Below are the code and all the weights of a small trained network. Each question names an input and a target symbol and asks about switching units off, where a switched-off unit gives its printed mean instead of its output.

import numpy as np


def w(rows, s, z=0):
    codes = np.array(rows[::2]) - 128.0
    scale = np.full(codes.shape[1], s)
    scale[-1] = z or s
    return codes * scale


def norm(h):
    return h / np.sqrt((h * h).mean(-1, keepdims=True) + 1e-5)


def f(y):
    return y / 2 * (1 + np.tanh(0.7978845608 * (y + 0.044715 * y**3)))


def softmax(a):
    e = np.exp(a - a.max(-1, keepdims=True))
    return e / e.sum(-1, keepdims=True)


def log_softmax(a):
    a = a - a.max(-1, keepdims=True)
    return a - np.log(np.exp(a).sum(-1, keepdims=True))


def net(x, mask):
    ids = ['βγθλσψ'.index(c) for c in x.split()]
    T = len(ids)
    res = E[ids] + P[:T]
    u = 0
    for l in range(2):
        q, k, v = (norm(res) @ M[l].T for M in (Q, K, V))
        z = softmax(np.where(np.tri(T) > 0, q @ k.T / 2**0.5, -1e9)) @ v
        res = res + np.where(mask[u], z, O[l][:, -1]) @ O[l][:, :-1]
        u += 1
        y = f(norm(res) @ A[l][:, :-1].T + A[l][:, -1])
        res = res + np.where(mask[u : u + 16], y, B[l][:, -1]) @ B[l][:, :-1]
        u += 16
    return log_softmax(norm(res)[-1] @ U[:, :-1].T + U[:, -1])


Q, K, V, O, A, B = {}, {}, {}, {}, {}, {}
E = w([
[197,214,187,63,41],'β',
[220,203,183,77,59],'γ',
[2,225,39,193,145],'θ',
[189,167,196,169,102],'λ',
[205,161,23,22,90],'σ',
[118,141,3,102,230],'ψ',
],0.002)
P = w([
[114,252,111,177,193],'0',
[147,161,117,133,136],'1',
[95,103,59,156,66],'2',
[144,151,130,118,137],'3',
[66,106,85,120,94],'4',
[154,134,142,109,135],'5',
[37,111,165,124,158],'6',
[172,115,139,106,134],'7',
[54,81,110,82,146],'8',
],0.0032)
Q[0] = w([
[34,8,118,145,92],'0.h1',
[151,253,146,8,177],'0.h1',
],0.0047)
K[0] = w([
[122,168,139,255,107],'0.h1',
[88,25,143,59,138],'0.h1',
],0.006)
V[0] = w([
[134,88,109,91,215],'0.h1',
[143,95,202,252,129],'0.h1',
],0.0025)
O[0] = w([
[1,202,89,41,135,76],'0.h1',
[122,158,223,164,45,8],'0.h1',
],0.0027,0.0016)
A[0] = w([
[173,172,78,68,139,204],'0.n1',
[125,169,155,170,134,149],'0.n2',
[98,81,97,61,174,63],'0.n3',
[130,115,77,202,205,165],'0.n4',
[106,146,204,172,108,125],'0.n5',
[115,79,166,183,78,2],'0.n6',
[126,216,83,96,86,134],'0.n7',
[106,138,123,105,111,58],'0.n8',
[126,113,140,129,102,79],'0.n9',
[117,151,123,255,86,60],'0.n10',
[158,90,123,160,198,201],'0.n11',
[68,96,82,129,91,139],'0.n12',
[103,132,250,138,124,143],'0.n13',
[163,149,160,161,106,107],'0.n14',
[168,72,38,166,86,88],'0.n15',
[139,56,122,146,155,135],'0.n16',
],0.0047,0.00091)
B[0] = w([
[89,85,150,190,154,253],'0.n1',
[105,98,67,115,187,141],'0.n2',
[201,79,171,154,61,162],'0.n3',
[88,161,232,43,112,165],'0.n4',
[158,77,122,166,235,129],'0.n5',
[240,80,129,156,102,100],'0.n6',
[228,77,83,204,188,219],'0.n7',
[197,135,124,161,118,125],'0.n8',
[135,118,117,154,103,113],'0.n9',
[186,86,111,2,76,142],'0.n10',
[57,157,158,75,116,138],'0.n11',
[192,211,154,163,60,150],'0.n12',
[92,163,173,187,225,140],'0.n13',
[50,71,135,154,133,143],'0.n14',
[94,200,202,77,189,162],'0.n15',
[70,167,85,70,47,111],'0.n16',
],0.0024,0.0026)
Q[1] = w([
[150,165,159,122,223],'1.h1',
[176,180,89,93,255],'1.h1',
],0.0062)
K[1] = w([
[68,82,168,69,148],'1.h1',
[73,72,112,3,147],'1.h1',
],0.0071)
V[1] = w([
[51,110,204,2,150],'1.h1',
[61,168,194,121,133],'1.h1',
],0.0025)
O[1] = w([
[201,137,53,230,217,5],'1.h1',
[219,161,62,206,4,75],'1.h1',
],0.0031,0.0014)
A[1] = w([
[77,56,105,80,171,154],'1.n1',
[122,44,173,205,83,6],'1.n2',
[105,117,133,119,135,143],'1.n3',
[162,114,63,58,86,147],'1.n4',
[122,129,146,128,170,12],'1.n5',
[168,157,175,140,165,118],'1.n6',
[56,163,131,183,127,72],'1.n7',
[83,96,194,73,41,88],'1.n8',
[54,57,59,146,107,199],'1.n9',
[74,144,163,120,125,102],'1.n10',
[93,134,174,105,67,142],'1.n11',
[127,133,135,66,202,131],'1.n12',
[104,102,103,129,51,143],'1.n13',
[118,122,182,151,105,80],'1.n14',
[94,198,1,98,168,163],'1.n15',
[69,174,117,205,116,142],'1.n16',
],0.0044,0.0013)
B[1] = w([
[193,112,137,165,48,172],'1.n1',
[178,116,163,82,27,98],'1.n2',
[140,134,119,143,104,136],'1.n3',
[10,157,121,167,154,184],'1.n4',
[115,144,109,111,133,123],'1.n5',
[56,94,127,116,139,167],'1.n6',
[144,121,65,83,116,121],'1.n7',
[95,115,65,187,195,179],'1.n8',
[184,71,243,182,237,135],'1.n9',
[171,119,95,133,117,134],'1.n10',
[184,158,83,179,193,149],'1.n11',
[121,146,46,144,72,207],'1.n12',
[78,162,124,146,251,130],'1.n13',
[99,127,151,163,149,114],'1.n14',
[157,77,200,164,115,252],'1.n15',
[160,85,65,70,108,131],'1.n16',
],0.0027,0.0025)
U = w([
[165,168,156,124,59,1],'β',
[130,76,244,125,60,198],'γ',
[238,40,86,210,167,178],'θ',
[128,101,14,32,26,85],'λ',
[79,255,108,98,201,249],'σ',
[57,102,128,191,170,10],'ψ',
],0.0079,0.0024)

Each question gives the input, a string of symbols that net reads in full, and the target symbol t.
The units are the heads (2 rows each of Q, K, V and O) and the neurons (one row each of A and B). Each row of codes is followed by its name. A weight is (code - 128) times the scale printed after its matrix; where a second scale follows, it is the last column's (O, A, B and U).
mask holds one flag per unit, layer by layer, with each layer's heads first. A switched-off unit (its flag False) gives its mean, the last column of its rows in O or B, instead of its output. The means were averaged over made-up inputs and are rounded, as every weight is.
A unit's drop is (log p(t) with every unit on - log p(t) with that unit switched off) / (log p(t) with every unit on - log p(t) with every unit switched off).
The circuit of an input: a set's keep is (log p(t) with only the set's units on - log p(t) with every unit switched off) / (log p(t) with every unit on - log p(t) with every unit switched off). Starting from the 12 units with the biggest drops (on a tie, the unit counted first), units are removed one at a time, each time the one whose removal leaves the highest keep (on an exact tie, the one counted first), for as long as the keep stays at least 0.8.
circuit, biggest first: the units of the circuit, biggest drop first
unit that matters most: the unit with the biggest drop
k most important neurons: the k neurons with the biggest drops, biggest first
top k neurons in layer l: the k neurons of layer l with the biggest drops, biggest first
input σ λ β θ, target γ: circuit, biggest first	1.n15; 0.n10; 1.n8; 0.h1
input λ ψ γ ψ γ λ γ σ λ, target θ: unit that matters most	0.h1
input λ γ λ, target ψ: top 2 neurons in layer 1	1.n8; 1.n13
input γ β λ σ γ β σ β, target λ: 3 most important neurons	1.n15; 1.n12; 1.n9
input β ψ λ β, target θ: top 2 neurons in layer 1	1.n4; 1.n13
input θ ψ β γ γ β σ σ λ, target σ: circuit, biggest first	1.n15; 0.n1
input γ γ ψ β σ θ, target λ: circuit, biggest first	1.n16; 1.n7
input θ θ ψ σ, target θ: circuit, biggest first	0.n1; 1.n15
input γ γ ψ, target σ: circuit, biggest first	0.n12; 0.n4; 0.n15
input ψ λ β, target σ: top 2 neurons in layer 1	1.n15; 1.n13
input λ γ σ λ ψ γ, target θ: circuit, biggest first	0.n4; 1.h1; 0.n15; 0.h1
input θ σ σ, target ψ: top 2 neurons in layer 1	1.n4; 1.n15
input λ β ψ θ, target θ: 4 most important neurons	0.n15; 1.n15; 0.n7; 1.n16
input θ γ λ λ γ σ θ θ, target λ: unit that matters most	0.n4
input λ β ψ, target σ: circuit, biggest first	0.n12; 0.n15; 0.n4
input β γ λ θ γ λ γ β σ, target σ: 2 most important neurons	1.n4; 1.n13
input γ λ λ, target ψ: 3 most important neurons	1.n8; 1.n4; 1.n13
input σ λ θ β σ β β γ, target σ: top 2 neurons in layer 1	1.n15; 1.n16
input ψ λ γ ψ λ ψ θ σ γ, target ψ: top 2 neurons in layer 1	1.n8; 1.n4
input β σ λ σ γ γ, target λ: 2 most important neurons	1.n15; 1.n12
input σ σ ψ ψ ψ θ, target θ: unit that matters most	1.n15
input ψ ψ λ θ σ γ β λ λ, target θ: top 2 neurons in layer 1	1.n11; 1.n8
input λ σ λ γ, target λ: 2 most important neurons	1.n12; 1.n15
input λ ψ ψ σ γ, target σ: 2 most important neurons	0.n12; 1.n15
input ψ σ λ σ λ λ, target λ: top 2 neurons in layer 0	0.n7; 0.n3
